Below are the code and all the weights of a small trained network. Each question names an input and a class and asks about switching units off, where a switched-off unit gives its printed mean instead of its output.

import numpy as np


def w(rows, s, z=0):
    codes = np.array(rows[::2]) - 128.0
    scale = np.full(codes.shape[1], s)
    scale[-1] = z or s
    return codes * scale


def norm(h):
    return h / np.sqrt((h * h).mean(-1, keepdims=True) + 1e-5)


def f(y):
    return y / 2 * (1 + np.tanh(0.7978845608 * (y + 0.044715 * y**3)))


def log_softmax(a):
    a = a - a.max(-1, keepdims=True)
    return a - np.log(np.exp(a).sum(-1, keepdims=True))


def net(x, mask):
    res = np.array(x, float).reshape(1, 7) / 4 @ E
    u = 0
    for l in range(2):
        y = f(norm(res) @ A[l][:, :-1].T + A[l][:, -1])
        res = res + np.where(mask[u : u + 14], y, B[l][:, -1]) @ B[l][:, :-1]
        u += 14
    return log_softmax(norm(res)[-1] @ U[:, :-1].T + U[:, -1])


A, B = {}, {}
E = w([
[2,82,99],'x0',
[129,127,127],'x1',
[32,223,174],'x2',
[115,206,22],'x3',
[128,132,128],'x4',
[123,134,127],'x5',
[130,124,127],'x6',
],0.006)
A[0] = w([
[82,158,138,96],'L0N1',
[142,150,247,195],'L0N2',
[180,195,86,167],'L0N3',
[224,152,98,248],'L0N4',
[174,127,25,91],'L0N5',
[147,115,66,104],'L0N6',
[103,44,27,175],'L0N7',
[116,211,100,80],'L0N8',
[48,201,136,232],'L0N9',
[136,130,103,83],'L0N10',
[127,190,233,1],'L0N11',
[53,63,76,159],'L0N12',
[149,148,183,75],'L0N13',
[142,19,165,150],'L0N14',
],0.011,0.0043)
B[0] = w([
[138,100,144,146],'L0N1',
[123,254,145,235],'L0N2',
[205,52,146,189],'L0N3',
[186,114,152,244],'L0N4',
[195,181,105,185],'L0N5',
[144,170,76,148],'L0N6',
[103,214,129,225],'L0N7',
[165,9,113,158],'L0N8',
[115,86,190,255],'L0N9',
[135,123,98,118],'L0N10',
[162,205,71,160],'L0N11',
[23,178,141,211],'L0N12',
[108,188,77,136],'L0N13',
[83,49,142,215],'L0N14',
],0.008,0.0057)
A[1] = w([
[115,113,48,170],'L1N1',
[120,232,61,60],'L1N2',
[27,95,145,143],'L1N3',
[254,99,166,192],'L1N4',
[185,81,158,106],'L1N5',
[123,122,55,147],'L1N6',
[46,51,20,155],'L1N7',
[192,168,113,2],'L1N8',
[207,182,22,185],'L1N9',
[21,62,132,132],'L1N10',
[142,146,204,92],'L1N11',
[102,246,164,29],'L1N12',
[63,51,99,60],'L1N13',
[89,191,174,87],'L1N14',
],0.0097,0.0036)
B[1] = w([
[101,159,109,132],'L1N1',
[130,130,171,158],'L1N2',
[214,68,98,215],'L1N3',
[25,69,140,253],'L1N4',
[67,120,172,161],'L1N5',
[133,199,129,127],'L1N6',
[190,184,78,166],'L1N7',
[161,100,101,138],'L1N8',
[102,146,70,204],'L1N9',
[254,89,98,214],'L1N10',
[44,127,132,158],'L1N11',
[96,117,110,182],'L1N12',
[176,125,97,147],'L1N13',
[139,110,128,177],'L1N14',
],0.0085,0.0061)
U = w([
[103,108,224,123],'0',
[178,108,80,46],'1',
[113,255,134,254],'2',
],0.018,0.00073)

Each question gives the input, the list of numbers given to net, and the class t.
The units are the neurons (one row each of A and B). Each row of codes is followed by its name. A weight is (code - 128) times the scale printed after its matrix; where a second scale follows, it is the last column's (A, B and U).
mask holds one flag per neuron, layer by layer. A switched-off neuron (its flag False) gives its mean, the last column of its row in B, instead of its output. The means were averaged over made-up inputs and are rounded, as every weight is.
A unit's drop is (log p(t) with every unit on - log p(t) with that unit switched off) / (log p(t) with every unit on - log p(t) with every unit switched off).
The circuit of an input: a set's keep is (log p(t) with only the set's units on - log p(t) with every unit switched off) / (log p(t) with every unit on - log p(t) with every unit switched off). Starting from the 12 units with the biggest drops (on a tie, the unit counted first), units are removed one at a time, each time the one whose removal leaves the highest keep (on an exact tie, the one counted first), for as long as the keep stays at least 0.8.
units of the circuit, in order: the units of the circuit, biggest drop first
most important unit: the unit with the biggest drop
top k neurons: the k neurons with the biggest drops, biggest first
top k neurons in layer l: the k neurons of layer l with the biggest drops, biggest first
drop when u is switched off: that unit's drop, to one decimal
input [0,-3,-6,0,-6,-1,5], class 0: units of the circuit, in order : [L1N10; L1N5]
input [-4,1,8,-5,5,2,-6], class 2: top 2 neurons in layer 0 : [L0N11; L0N2]
input [-8,-8,6,1,-1,-5,-7], class 0: top neuron : [L0N3]
input [8,7,1,8,0,4,-2], class 1: top 2 neurons : [L0N2; L1N3]
input [1,-4,-1,5,3,-8,8], class 2: top 3 neurons in layer 1 : [L1N3; L1N10; L1N6]
input [-8,-2,-3,0,0,-7,7], class 0: units of the circuit, in order : [L1N4; L1N10]
input [-7,-7,1,-6,-7,1,5], class 2: top 2 neurons : [L0N2; L0N9]
input [2,-6,-1,-7,-2,-3,3], class 1: top 3 neurons in layer 0 : [L0N14; L0N9; L0N4]
input [3,-5,8,2,-2,8,7], class 1: top 2 neurons in layer 0 : [L0N8; L0N7]
input [0,-2,5,-5,3,-5,2], class 2: top 2 neurons : [L0N2; L0N11]
input [8,6,0,-3,2,-8,-5], class 1: top 3 neurons : [L1N10; L1N3; L0N2]
input [-1,6,7,7,-4,-3,-7], class 0: top 4 neurons : [L0N9; L0N3; L0N12; L0N14]
input [-8,2,4,8,6,2,4], class 0: top 2 neurons : [L1N4; L0N3]
input [-8,-1,8,2,7,2,8], class 0: top 2 neurons in layer 1 : [L1N4; L1N7]
input [1,-4,0,-3,2,-4,2], class 1: most important unit : L0N14
input [4,2,-1,-8,4,-8,5], class 1: top 3 neurons in layer 1 : [L1N10; L1N3; L1N4]
input [3,1,8,3,5,-4,6], class 1: top 2 neurons in layer 1 : [L1N10; L1N3]
input [-8,-8,7,3,-4,8,2], class 0: drop when L0N3 is switched off : 0.3
